Below are the code and all the weights of a small trained network. Each question names an input and a target symbol and asks about switching units off, where a switched-off unit gives its printed mean instead of its output.

import numpy as np


def w(rows, s, z=0):
    codes = np.array(rows[::2]) - 128.0
    scale = np.full(codes.shape[1], s)
    scale[-1] = z or s
    return codes * scale


def f(y):
    return np.maximum(y, 0)


def softmax(a):
    e = np.exp(a - a.max(-1, keepdims=True))
    return e / e.sum(-1, keepdims=True)


def log_softmax(a):
    a = a - a.max(-1, keepdims=True)
    return a - np.log(np.exp(a).sum(-1, keepdims=True))


def net(x, mask):
    ids = ['αεζλτψω'.index(c) for c in x.split()]
    T = len(ids)
    res = E[ids] + P[:T]
    u = 0
    for l in range(2):
        r = res
        for j in range(2):
            rows = slice(3 * j, 3 * j + 3)
            q, k, v = (r @ M[l][rows].T for M in (Q, K, V))
            z = softmax(np.where(np.tri(T) > 0, q @ k.T / 3**0.5, -1e9)) @ v
            o = O[l][rows]
            res = res + np.where(mask[u + j], z, o[:, -1]) @ o[:, :-1]
        u += 2
        y = f(res @ A[l][:, :-1].T + A[l][:, -1])
        res = res + np.where(mask[u : u + 12], y, B[l][:, -1]) @ B[l][:, :-1]
        u += 12
    return log_softmax(res[-1] @ U[:, :-1].T + U[:, -1])


Q, K, V, O, A, B = {}, {}, {}, {}, {}, {}
E = w([
[71,165,125,110,164,240,93],'α',
[178,52,207,219,132,177,125],'ε',
[174,142,37,138,27,50,123],'ζ',
[122,100,63,2,161,143,166],'λ',
[97,45,161,126,2,106,147],'τ',
[11,152,212,129,162,80,161],'ψ',
[213,223,118,134,164,111,60],'ω',
],0.01)
P = w([
[50,122,93,126,163,170,2],'0',
[100,133,112,111,144,170,62],'1',
[117,137,128,109,132,158,102],'2',
[135,133,128,118,127,151,138],'3',
[150,137,141,119,126,130,157],'4',
[159,130,146,119,117,124,181],'5',
[175,130,158,109,110,110,196],'6',
[186,113,160,115,113,91,206],'7',
],0.006)
Q[0] = w([
[116,92,183,120,164,231,138],'L0H1',
[71,137,44,101,126,140,160],'L0H1',
[145,73,254,202,120,157,113],'L0H1',
[76,189,103,39,143,129,144],'L0H2',
[70,176,161,105,175,144,144],'L0H2',
[157,69,90,64,142,122,174],'L0H2',
],0.0068)
K[0] = w([
[125,79,176,176,178,190,164],'L0H1',
[56,189,80,62,145,181,152],'L0H1',
[153,3,186,219,93,126,120],'L0H1',
[152,187,99,85,115,59,164],'L0H2',
[147,210,118,109,164,102,123],'L0H2',
[154,131,130,131,73,125,210],'L0H2',
],0.0074)
V[0] = w([
[214,75,148,68,72,76,239],'L0H1',
[164,34,137,114,75,55,173],'L0H1',
[122,1,148,145,158,88,122],'L0H1',
[150,108,67,41,213,161,137],'L0H2',
[77,105,101,222,80,125,59],'L0H2',
[182,69,210,103,131,169,249],'L0H2',
],0.0043)
O[0] = w([
[180,138,159,205,149,166,197,7],'L0H1',
[131,158,145,179,149,168,153,42],'L0H1',
[108,151,126,148,171,195,72,121],'L0H1',
[144,71,174,123,151,170,134,211],'L0H2',
[67,153,92,82,96,135,81,145],'L0H2',
[213,87,99,151,133,80,254,45],'L0H2',
],0.0066,0.0017)
A[0] = w([
[182,107,182,171,105,127,198,253],'L0N1',
[168,154,68,73,161,159,103,215],'L0N2',
[160,187,145,150,194,196,44,159],'L0N3',
[83,154,149,135,228,235,76,187],'L0N4',
[102,130,2,47,140,161,111,210],'L0N5',
[161,196,126,186,88,12,175,212],'L0N6',
[96,127,85,85,109,84,99,165],'L0N7',
[104,64,172,137,57,150,83,154],'L0N8',
[190,68,186,163,167,169,150,143],'L0N9',
[21,121,147,105,171,133,153,208],'L0N10',
[102,137,161,151,193,190,98,162],'L0N11',
[116,80,92,111,50,122,139,194],'L0N12',
],0.0081,0.0051)
B[0] = w([
[179,99,142,169,116,116,239,206],'L0N1',
[159,152,72,105,139,165,86,221],'L0N2',
[136,181,114,187,156,187,50,194],'L0N3',
[78,169,142,130,139,234,94,228],'L0N4',
[135,141,81,49,121,157,76,255],'L0N5',
[217,142,134,183,107,110,255,176],'L0N6',
[132,150,126,73,111,105,66,194],'L0N7',
[77,94,173,159,68,157,45,186],'L0N8',
[136,84,137,172,148,145,209,165],'L0N9',
[94,152,195,30,134,158,143,220],'L0N10',
[101,160,150,151,130,198,135,184],'L0N11',
[152,95,115,103,71,118,126,193],'L0N12',
],0.0085,0.0076)
Q[1] = w([
[104,137,105,135,131,89,108],'L1H1',
[156,125,127,110,127,135,117],'L1H1',
[116,115,124,153,135,128,121],'L1H1',
[102,116,116,41,110,125,140],'L1H2',
[52,82,227,106,136,137,179],'L1H2',
[126,157,123,132,247,226,138],'L1H2',
],0.011)
K[1] = w([
[110,104,113,129,91,158,108],'L1H1',
[128,132,145,144,124,115,143],'L1H1',
[124,122,115,107,120,136,132],'L1H1',
[117,122,119,50,138,122,145],'L1H2',
[75,118,246,114,114,134,149],'L1H2',
[126,171,131,142,194,189,150],'L1H2',
],0.012)
V[1] = w([
[98,180,118,69,196,77,131],'L1H1',
[56,158,254,159,119,113,145],'L1H1',
[83,19,146,86,100,142,146],'L1H1',
[75,158,113,117,148,151,67],'L1H2',
[176,82,149,104,114,94,189],'L1H2',
[77,147,134,79,152,143,53],'L1H2',
],0.006)
O[1] = w([
[131,128,255,86,135,93,162,124],'L1H1',
[81,190,87,120,144,72,145,114],'L1H1',
[83,107,75,85,128,165,174,132],'L1H1',
[174,103,128,158,110,84,190,228],'L1H2',
[102,150,102,126,165,169,72,36],'L1H2',
[178,119,100,186,137,94,192,253],'L1H2',
],0.0063,0.013)
A[1] = w([
[90,122,243,145,112,166,6,126],'L1N1',
[79,124,153,160,184,20,170,3],'L1N2',
[55,185,119,77,69,201,69,187],'L1N3',
[77,118,235,235,160,184,183,204],'L1N4',
[138,70,132,127,84,59,171,75],'L1N5',
[150,180,166,185,185,22,154,79],'L1N6',
[144,69,107,97,122,158,88,181],'L1N7',
[52,157,157,176,195,219,52,147],'L1N8',
[182,129,55,193,133,52,253,22],'L1N9',
[141,38,210,129,131,45,199,59],'L1N10',
[86,209,88,43,235,173,2,170],'L1N11',
[74,230,160,123,215,177,25,218],'L1N12',
],0.0057,0.0029)
B[1] = w([
[49,131,101,155,144,130,110,179],'L1N1',
[162,92,43,199,102,228,104,140],'L1N2',
[109,114,200,40,35,154,71,218],'L1N3',
[134,202,99,106,89,116,148,254],'L1N4',
[147,147,125,142,163,146,82,174],'L1N5',
[102,82,70,115,44,178,171,151],'L1N6',
[130,140,87,143,109,145,134,194],'L1N7',
[103,197,92,122,156,189,104,178],'L1N8',
[2,113,171,95,175,161,87,223],'L1N9',
[208,171,138,111,157,141,83,184],'L1N10',
[206,16,248,67,248,212,102,175],'L1N11',
[96,233,193,103,167,129,2,174],'L1N12',
],0.0076,0.0074)
U = w([
[119,171,165,76,111,170,34,177],'α',
[23,151,13,197,182,153,103,26],'ε',
[209,186,14,150,46,83,230,251],'ζ',
[170,1,182,139,202,166,214,120],'λ',
[12,24,131,154,95,123,131,16],'τ',
[52,185,205,99,169,10,167,137],'ψ',
[207,153,164,188,203,73,76,71],'ω',
],0.0054,0.0018)

Each question gives the input, a string of symbols that net reads in full, and the target symbol t.
The units are the heads (3 rows each of Q, K, V and O) and the neurons (one row each of A and B). Each row of codes is followed by its name. A weight is (code - 128) times the scale printed after its matrix; where a second scale follows, it is the last column's (O, A, B and U).
mask holds one flag per unit, layer by layer, with each layer's heads first. A switched-off unit (its flag False) gives its mean, the last column of its rows in O or B, instead of its output. The means were averaged over made-up inputs and are rounded, as every weight is.
A unit's drop is (log p(t) with every unit on - log p(t) with that unit switched off) / (log p(t) with every unit on - log p(t) with every unit switched off).
The circuit of an input: a set's keep is (log p(t) with only the set's units on - log p(t) with every unit switched off) / (log p(t) with every unit on - log p(t) with every unit switched off). Starting from the 12 units with the biggest drops (on a tie, the unit counted first), units are removed one at a time, each time the one whose removal leaves the highest keep (on an exact tie, the one counted first), for as long as the keep stays at least 0.8.
units of the circuit, in order: the units of the circuit, biggest drop first
k most important neurons: the k neurons with the biggest drops, biggest first
k most important neurons of layer l: the k neurons of layer l with the biggest drops, biggest first
heads that matter: for each layer, one digit per head in row order, 1 if its drop is at least 0.15 and else 0, layers parted by /
drop of u: that unit's drop, to one decimal
input λ τ α ζ ε λ ω, target ω: 2 most important neurons -> [L0N10 L1N3]
input λ α ψ, target ψ: units of the circuit, in order -> [L0N10 L1H1 L0N5]
input ω τ λ λ ζ τ, target λ: units of the circuit, in order -> [L1N9 L0H1 L0N1 L0N7]
input ζ ε ψ λ λ λ ψ, target λ: 4 most important neurons -> [L1N9 L0N4 L1N2 L0N10]
input λ λ α λ ζ α, target ζ: 2 most important neurons of layer 1 -> [L1N4 L1N11]
input α ε λ ω λ ζ τ, target τ: heads that matter -> 00 / 01
input ζ ω ε, target ε: heads that matter -> 00 / 01
input ψ λ λ, target ζ: 3 most important neurons -> [L1N11 L1N9 L0N4]
input τ λ λ, target ζ: heads that matter -> 11 / 01
input λ λ ω ω, target ω: heads that matter -> 00 / 10
input ω ψ λ, target λ: heads that matter -> 00 / 01
input ε ψ α ε α ε λ, target λ: heads that matter -> 01 / 01
input α λ λ ω ψ λ λ ψ, target ζ: 2 most important neurons -> [L1N4 L1N2]
input ω λ ω, target ζ: 3 most important neurons -> [L1N6 L1N11 L1N12]
input α ζ τ λ ζ λ ω ζ, target λ: 2 most important neurons of layer 1 -> [L1N9 L1N4]
input ψ ε λ λ λ ε, target ζ: heads that matter -> 10 / 01
input ω ψ α ζ τ α ψ, target ζ: 3 most important neurons of layer 1 -> [L1N6 L1N2 L1N4]
input λ ψ ψ λ ε α α ψ, target λ: 3 most important neurons -> [L1N9 L1N2 L0N4]
input λ λ ω ω α ω ψ α, target ζ: most important neuron -> [L1N11]
input λ ζ ε, target ε: 2 most important neurons -> [L1N1 L1N8]
input τ α λ α λ α, target λ: drop of L1H2 -> 2.5
input λ λ λ ε ζ α ζ ε, target ζ: drop of L1H2 -> 1.3
input ω α ω, target ζ: drop of L1N2 -> 0.0
input ω α λ λ ε λ ε τ, target τ: drop of L1N10 -> 0.2
